Below are the code and all the weights of a small trained network. Each question names an input and a class and asks about switching units off, where a switched-off unit gives its printed mean instead of its output.

import numpy as np


def w(rows, s, z=0):
    codes = np.array(rows[::2]) - 128.0
    scale = np.full(codes.shape[1], s)
    scale[-1] = z or s
    return codes * scale


def norm(h):
    return h / np.sqrt((h * h).mean(-1, keepdims=True) + 1e-5)


def f(y):
    return y / 2 * (1 + np.tanh(0.7978845608 * (y + 0.044715 * y**3)))


def log_softmax(a):
    a = a - a.max(-1, keepdims=True)
    return a - np.log(np.exp(a).sum(-1, keepdims=True))


def net(x, mask):
    res = np.array(x, float).reshape(1, 7) / 4 @ E
    u = 0
    for l in range(2):
        y = f(norm(res) @ A[l][:, :-1].T + A[l][:, -1])
        res = res + np.where(mask[u : u + 6], y, B[l][:, -1]) @ B[l][:, :-1]
        u += 6
    return log_softmax(norm(res)[-1] @ U[:, :-1].T + U[:, -1])


A, B = {}, {}
E = w([
[180,60,147,111,163,151,100,194,71,180,69],'x0',
[196,183,83,121,79,18,31,85,191,194,52],'x1',
[175,65,87,142,169,177,171,7,150,144,118],'x2',
[190,182,188,64,198,126,162,127,166,152,188],'x3',
[158,143,79,135,61,220,53,111,92,206,249],'x4',
[43,111,199,101,165,163,33,70,161,147,105],'x5',
[116,166,184,206,63,189,181,134,189,184,68],'x6',
],0.0017)
A[0] = w([
[18,249,83,153,75,72,173,15,227,18,237,78],'L0N1',
[211,178,110,122,84,31,51,93,206,202,50,73],'L0N2',
[197,175,104,122,88,39,66,95,179,177,78,5],'L0N3',
[11,28,5,237,14,122,75,123,61,78,38,89],'L0N4',
[113,107,201,122,176,46,202,165,175,73,19,115],'L0N5',
[125,65,24,7,220,28,45,118,48,37,208,54],'L0N6',
],0.0027,0.0024)
B[0] = w([
[224,17,157,102,192,179,83,233,28,222,23,237],'L0N1',
[64,81,123,104,149,173,185,190,146,116,167,232],'L0N2',
[68,84,107,104,158,155,173,162,153,119,152,151],'L0N3',
[225,223,231,30,242,132,179,132,179,167,213,245],'L0N4',
[162,112,150,150,54,143,73,99,85,139,213,242],'L0N5',
[117,204,228,253,28,242,220,134,230,222,33,253],'L0N6',
],0.0034,0.0016)
A[1] = w([
[166,74,65,148,172,161,170,3,145,127,103,104],'L1N1',
[152,148,66,95,113,52,79,122,195,179,94,75],'L1N2',
[44,137,190,106,162,182,38,97,135,145,114,79],'L1N3',
[203,170,58,151,102,127,203,199,81,124,154,165],'L1N4',
[132,141,61,112,104,47,92,111,206,168,73,2],'L1N5',
[117,98,185,143,154,33,171,109,133,38,41,144],'L1N6',
],0.0039,0.00095)
B[1] = w([
[65,202,166,114,75,48,69,253,104,93,126,206],'L1N1',
[105,96,177,153,167,185,180,109,39,52,167,151],'L1N2',
[166,112,27,148,122,39,192,85,140,68,93,213],'L1N3',
[80,96,108,121,157,81,90,38,167,94,74,250],'L1N4',
[94,92,169,172,148,212,192,134,61,71,160,136],'L1N5',
[146,145,23,130,78,227,57,81,124,221,222,184],'L1N6',
],0.0042,0.0027)
U = w([
[28,40,144,138,175,226,227,151,84,46,204,215],'0',
[163,140,53,145,25,171,11,54,105,198,244,167],'1',
[124,179,184,216,64,181,189,114,213,180,25,126],'2',
[127,98,48,126,151,9,132,47,151,58,58,206],'3',
[69,219,162,106,85,36,60,255,102,95,117,74],'4',
[217,20,135,94,193,153,86,185,51,188,28,38],'5',
[213,200,197,43,217,104,168,93,185,148,199,9],'6',
],0.006,0.0015)

Each question gives the input, the list of numbers given to net, and the class t.
The units are the neurons (one row each of A and B). Each row of codes is followed by its name. A weight is (code - 128) times the scale printed after its matrix; where a second scale follows, it is the last column's (A, B and U).
mask holds one flag per neuron, layer by layer. A switched-off neuron (its flag False) gives its mean, the last column of its row in B, instead of its output. The means were averaged over made-up inputs and are rounded, as every weight is.
A unit's drop is (log p(t) with every unit on - log p(t) with that unit switched off) / (log p(t) with every unit on - log p(t) with every unit switched off).
The circuit of an input: a set's keep is (log p(t) with only the set's units on - log p(t) with every unit switched off) / (log p(t) with every unit on - log p(t) with every unit switched off). Starting from all 12 units, units are removed one at a time, each time the one whose removal leaves the highest keep (on an exact tie, the one counted first), for as long as the keep stays at least 0.8.
circuit, biggest first: the units of the circuit, biggest drop first
unit that matters most: the unit with the biggest drop
k most important neurons: the k neurons with the biggest drops, biggest first
k most important neurons of layer l: the k neurons of layer l with the biggest drops, biggest first
input [1,7,8,-2,-8,2,8], class 1: 4 most important neurons	L1N6; L0N6; L0N5; L0N1
input [7,-6,-2,1,-1,7,0], class 3: circuit, biggest first	L1N3; L0N1; L0N2
input [-3,2,7,6,5,-8,-2], class 3: circuit, biggest first	L1N4; L0N4; L1N6
input [-1,-4,5,8,-1,8,-3], class 3: circuit, biggest first	L1N3; L0N4
input [7,-3,3,-4,-5,-8,2], class 3: circuit, biggest first	L1N4; L0N1
input [4,6,0,-1,3,8,4], class 3: circuit, biggest first	L1N3; L0N6
input [-8,-6,4,-2,0,-4,7], class 5: circuit, biggest first	L0N1; L0N6; L0N2
input [1,1,4,6,-4,-3,-6], class 2: 2 most important neurons	L0N6; L0N4
input [6,5,3,-3,-7,-7,6], class 1: circuit, biggest first	L1N6; L0N6; L0N1
input [-5,0,2,5,-4,8,4], class 3: 3 most important neurons	L1N3; L0N6; L0N4
input [-7,-7,8,2,-8,3,-5], class 1: unit that matters most	L1N6
input [1,8,6,-4,-8,5,-6], class 0: circuit, biggest first	L1N5; L1N2
input [7,8,0,5,-1,-6,-5], class 0: 3 most important neurons of layer 1	L1N2; L1N5; L1N3
input [-7,7,-6,4,4,-8,2], class 3: most important neuron	L1N4
input [0,7,6,0,-7,7,2], class 0: circuit, biggest first	L1N5; L1N2; L0N6
input [-6,7,6,4,-3,-7,7], class 0: 4 most important neurons	L1N5; L0N6; L1N2; L0N4
input [-8,-5,4,-2,6,1,7], class 5: 3 most important neurons	L0N1; L0N6; L1N6
input [-2,5,-3,4,-5,-2,-4], class 0: 4 most important neurons	L0N4; L1N5; L1N2; L1N1
input [8,1,8,-2,0,6,0], class 4: circuit, biggest first	L1N1; L0N1
input [-6,3,0,-1,-8,3,7], class 1: 2 most important neurons	L1N6; L0N6
input [-1,-4,0,-8,-1,6,5], class 6: 2 most important neurons of layer 0	L0N4; L0N6
input [-7,-2,-3,-7,7,4,-8], class 2: circuit, biggest first	L0N6; L1N6
input [-6,-1,1,-2,1,-4,5], class 5: most important neuron of layer 0	L0N1
input [-2,8,-1,1,6,-1,-8], class 0: 3 most important neurons	L1N2; L1N5; L0N5
input [-4,4,3,-8,-2,-6,-5], class 6: 2 most important neurons	L0N4; L1N3
input [-5,2,-5,1,6,8,4], class 3: 3 most important neurons of layer 1	L1N3; L1N6; L1N1
input [-5,-4,-3,-6,-6,-8,4], class 3: circuit, biggest first	L1N4; L0N6
input [0,-2,4,1,3,-4,1], class 3: unit that matters most	L1N4
input [-8,-5,8,8,-1,5,-4], class 4: 3 most important neurons	L1N1; L0N4; L0N2
input [4,-6,4,-2,7,2,-8], class 2: 3 most important neurons	L0N6; L1N6; L0N5
